Below are the code and all the weights of a small trained network. Each question names an input and a class and asks about switching units off, where a switched-off unit gives its printed mean instead of its output.

import numpy as np


def w(rows, s, z=0):
    codes = np.array(rows[::2]) - 128.0
    scale = np.full(codes.shape[1], s)
    scale[-1] = z or s
    return codes * scale


def f(y):
    return y / 2 * (1 + np.tanh(0.7978845608 * (y + 0.044715 * y**3)))


def log_softmax(a):
    a = a - a.max(-1, keepdims=True)
    return a - np.log(np.exp(a).sum(-1, keepdims=True))


def net(x, mask):
    res = np.array(x, float).reshape(1, 7) / 4 @ E
    y = f(res @ A[0][:, :-1].T + A[0][:, -1])
    res = res + np.where(mask, y, B[0][:, -1]) @ B[0][:, :-1]
    return log_softmax(res[-1] @ U[:, :-1].T + U[:, -1])


A, B = {}, {}
E = w([
[41,128,81,90,126,74,102,117,7],'x0',
[141,123,95,241,187,119,53,116,115],'x1',
[128,127,129,130,123,125,130,126,127],'x2',
[71,130,140,130,74,161,56,235,165],'x3',
[128,127,129,128,128,133,128,125,125],'x4',
[137,120,118,123,122,124,121,131,128],'x5',
[129,132,133,126,126,124,124,125,127],'x6',
],0.013)
A[0] = w([
[176,145,150,196,171,115,126,69,123,123],'N0',
[84,144,147,207,80,142,62,224,185,44],'N1',
[194,165,133,208,181,142,161,77,174,140],'N2',
[64,137,81,119,166,62,80,68,13,24],'N3',
[96,121,123,185,71,181,52,214,174,149],'N4',
[177,103,181,56,79,120,218,101,160,69],'N5',
[191,132,200,132,89,196,153,193,194,40],'N6',
[52,123,69,130,152,63,117,92,15,134],'N7',
[83,129,101,241,182,122,23,156,90,3],'N8',
[107,110,143,184,101,165,65,222,159,44],'N9',
[141,136,176,30,72,155,254,108,173,161],'N10',
[86,119,68,219,159,133,29,125,111,185],'N11',
[205,119,127,186,189,133,122,125,124,134],'N12',
[35,168,132,28,80,132,137,203,101,113],'N13',
[134,118,104,105,121,89,241,40,70,74],'N14',
[139,165,105,111,135,107,114,128,148,121],'N15',
[36,130,131,72,70,120,96,185,72,112],'N16',
],0.0082,0.016)
B[0] = w([
[113,109,67,164,55,142,171,86,84,178],'N0',
[221,158,171,194,166,190,185,94,192,180],'N1',
[123,61,87,168,80,114,211,88,96,199],'N2',
[255,113,178,214,190,211,197,84,241,193],'N3',
[109,207,182,76,155,101,59,175,103,230],'N4',
[193,103,139,177,168,162,188,110,192,166],'N5',
[34,167,153,10,156,84,48,147,105,168],'N6',
[141,231,204,98,168,127,78,214,162,236],'N7',
[53,224,173,36,143,75,18,174,110,174],'N8',
[185,157,168,223,176,188,216,95,170,167],'N9',
[167,205,204,151,223,146,105,172,149,229],'N10',
[180,97,141,156,148,168,189,94,158,250],'N11',
[108,68,75,123,99,123,163,59,93,182],'N12',
[23,56,63,101,64,88,133,84,79,207],'N13',
[117,220,192,67,130,81,34,191,148,182],'N14',
[126,119,130,119,131,133,128,127,125,125],'N15',
[14,50,75,118,72,73,140,92,78,200],'N16',
],0.0084,0.016)
U = w([
[215,121,147,157,173,146,182,107,147,253],'0',
[99,163,154,89,158,83,41,171,118,93],'1',
[83,12,2,126,59,85,154,73,86,73],'2',
],0.011,0.0024)

Each question gives the input, the list of numbers given to net, and the class t.
The units are the neurons (one row each of A and B). Each row of codes is followed by its name. A weight is (code - 128) times the scale printed after its matrix; where a second scale follows, it is the last column's (A, B and U).
mask holds one flag per neuron, in row order. A switched-off neuron (its flag False) gives its mean, the last column of its row in B, instead of its output. The means were averaged over made-up inputs and are rounded, as every weight is.
A unit's drop is (log p(t) with every unit on - log p(t) with that unit switched off) / (log p(t) with every unit on - log p(t) with every unit switched off).
most important unit: the unit with the biggest drop
top k neurons: the k neurons with the biggest drops, biggest first
drop when u is switched off: that unit's drop, to one decimal
input [-2,-6,-8,1,-6,-3,-8], class 1: top 3 neurons : [N11; N3; N1]
input [7,5,-4,0,4,5,-5], class 0: most important unit : N3
input [8,7,1,-3,0,4,-8], class 0: top 2 neurons : [N3; N11]
input [8,1,-5,-4,2,-6,0], class 0: top 4 neurons : [N3; N4; N8; N6]
input [-3,3,1,6,7,5,-5], class 0: top 2 neurons : [N1; N9]
input [-3,6,2,8,4,8,6], class 0: top 3 neurons : [N1; N9; N11]
input [8,0,5,4,-8,1,-1], class 2: top 4 neurons : [N16; N13; N10; N14]
input [8,8,-3,-2,-6,-6,1], class 0: top 2 neurons : [N3; N11]
input [6,5,-1,-1,-6,3,-6], class 0: top 3 neurons : [N3; N11; N4]
input [-5,1,-1,8,2,-1,3], class 0: top 2 neurons : [N1; N9]
input [8,-5,-6,1,3,3,-2], class 2: top 2 neurons : [N13; N16]
input [-1,6,-6,5,3,1,0], class 0: top 2 neurons : [N11; N1]
input [-5,4,-1,8,0,1,-3], class 0: top 2 neurons : [N1; N9]
input [6,-4,7,-5,7,-5,-7], class 1: most important unit : N14
input [-7,-8,-2,5,-8,-4,-2], class 1: drop when N6 is switched off : 1.4
input [2,-8,1,3,8,-4,0], class 2: drop when N4 is switched off : 0.0
input [-5,-2,-6,3,2,7,4], class 1: drop when N6 is switched off : 0.1
input [6,-8,-7,-6,-6,4,7], class 1: drop when N14 is switched off : 1.0
